Below are the code and all the weights of a small trained network. Each question names an input and a target symbol and asks about switching units off, where a switched-off unit gives its printed mean instead of its output.

import numpy as np


def w(rows, s, z=0):
    codes = np.array(rows[::2]) - 128.0
    scale = np.full(codes.shape[1], s)
    scale[-1] = z or s
    return codes * scale


def f(y):
    return y / 2 * (1 + np.tanh(0.7978845608 * (y + 0.044715 * y**3)))


def softmax(a):
    e = np.exp(a - a.max(-1, keepdims=True))
    return e / e.sum(-1, keepdims=True)


def log_softmax(a):
    a = a - a.max(-1, keepdims=True)
    return a - np.log(np.exp(a).sum(-1, keepdims=True))


def net(x, mask):
    ids = ['βεθτφω'.index(c) for c in x.split()]
    T = len(ids)
    res = E[ids] + P[:T]
    q, k, v = (res @ M[0].T for M in (Q, K, V))
    z = softmax(np.where(np.tri(T) > 0, q @ k.T / 4**0.5, -1e9)) @ v
    res = res + np.where(mask[0], z, O[0][:, -1]) @ O[0][:, :-1]
    y = f(res @ A[0][:, :-1].T + A[0][:, -1])
    res = res + np.where(mask[1:9], y, B[0][:, -1]) @ B[0][:, :-1]
    return log_softmax(res[-1] @ U[:, :-1].T + U[:, -1])


Q, K, V, O, A, B = {}, {}, {}, {}, {}, {}
E = w([
[176,84,101,210,134,86],'β',
[181,102,63,141,136,5],'ε',
[75,56,157,115,183,116],'θ',
[140,10,130,212,108,175],'τ',
[109,129,110,212,186,117],'φ',
[198,80,48,82,105,163],'ω',
],0.018)
P = w([
[68,138,150,128,106,108],'0',
[187,181,158,206,161,129],'1',
[174,183,119,183,134,146],'2',
[99,172,96,148,130,155],'3',
[164,167,58,76,188,138],'4',
[197,176,104,166,254,152],'5',
[168,186,28,127,180,210],'6',
[88,167,113,161,205,170],'7',
[154,176,86,142,185,132],'8',
],0.0072)
Q[0] = w([
[150,255,148,115,82,154],'head 0',
[65,136,92,170,46,137],'head 0',
[156,50,130,195,182,81],'head 0',
[142,128,187,146,91,143],'head 0',
],0.011)
K[0] = w([
[132,75,239,58,111,15],'head 0',
[203,220,172,120,133,154],'head 0',
[90,169,9,101,253,208],'head 0',
[89,67,96,204,143,85],'head 0',
],0.007)
V[0] = w([
[139,167,161,105,82,228],'head 0',
[236,252,1,98,194,177],'head 0',
[227,25,161,92,59,245],'head 0',
[161,38,88,147,140,39],'head 0',
],0.0073)
O[0] = w([
[178,53,138,197,150,150,31],'head 0',
[232,161,69,133,105,71,194],'head 0',
[149,3,136,30,12,65,129],'head 0',
[185,98,219,117,142,130,254],'head 0',
],0.0078,0.0059)
A[0] = w([
[178,250,110,90,159,43,5],'neuron 0',
[49,122,78,240,132,122,201],'neuron 1',
[158,125,1,201,49,121,164],'neuron 2',
[146,193,14,69,147,192,167],'neuron 3',
[116,161,99,164,86,38,136],'neuron 4',
[112,51,112,131,15,123,69],'neuron 5',
[89,123,48,89,127,80,145],'neuron 6',
[169,91,190,154,143,47,138],'neuron 7',
],0.0067,0.0026)
B[0] = w([
[12,162,252,133,135,172,229],'neuron 0',
[254,208,174,151,162,54,210],'neuron 1',
[120,91,210,21,209,155,253],'neuron 2',
[182,122,190,182,116,9,187],'neuron 3',
[79,106,160,148,228,81,184],'neuron 4',
[40,226,23,200,61,114,201],'neuron 5',
[95,100,117,240,153,149,159],'neuron 6',
[73,146,140,16,73,37,226],'neuron 7',
],0.0063,0.0058)
U = w([
[85,136,178,228,63,145,5],'β',
[74,217,253,64,82,226,89],'ε',
[68,83,106,238,251,158,118],'θ',
[133,87,184,141,59,135,216],'τ',
[87,244,147,157,123,154,146],'φ',
[164,166,136,146,68,103,167],'ω',
],0.0066,0.003)

Each question gives the input, a string of symbols that net reads in full, and the target symbol t.
The units are the heads (4 rows each of Q, K, V and O) and the neurons (one row each of A and B). Each row of codes is followed by its name. A weight is (code - 128) times the scale printed after its matrix; where a second scale follows, it is the last column's (O, A, B and U).
mask holds one flag per unit, heads first, then neurons. A switched-off unit (its flag False) gives its mean, the last column of its rows in O or B, instead of its output. The means were averaged over made-up inputs and are rounded, as every weight is.
A unit's drop is (log p(t) with every unit on - log p(t) with that unit switched off) / (log p(t) with every unit on - log p(t) with every unit switched off).
The circuit of an input: a set's keep is (log p(t) with only the set's units on - log p(t) with every unit switched off) / (log p(t) with every unit on - log p(t) with every unit switched off). Starting from all 9 units, units are removed one at a time, each time the one whose removal leaves the highest keep (on an exact tie, the one counted first), for as long as the keep stays at least 0.8.
units of the circuit, in order: the units of the circuit, biggest drop first
k most important neurons: the k neurons with the biggest drops, biggest first
drop of u: that unit's drop, to one decimal
input β φ ε, target θ: units of the circuit, in order -> [neuron 4; head 0]
input θ ω β τ β ε ω τ, target ω: 2 most important neurons -> [neuron 5; neuron 0]
input θ θ β β τ φ τ ε, target θ: units of the circuit, in order -> [neuron 4; neuron 6]
input τ τ β θ τ θ ω ε, target τ: 2 most important neurons -> [neuron 2; neuron 7]
input ω θ τ τ β ε, target τ: units of the circuit, in order -> [head 0; neuron 1]
input φ φ ε, target φ: 2 most important neurons -> [neuron 0; neuron 1]
input ε θ ω ε ω θ β, target τ: 2 most important neurons -> [neuron 2; neuron 1]
input ω ω φ θ ω β, target τ: 3 most important neurons -> [neuron 2; neuron 7; neuron 1]
input ω τ θ θ, target τ: most important neuron -> [neuron 0]
input θ β θ β ω τ ω ε φ, target τ: drop of neuron 2 -> 0.1
input θ ω τ ω ε θ, target ω: drop of head 0 -> 0.7
input φ β ε, target φ: drop of neuron 4 -> -0.1
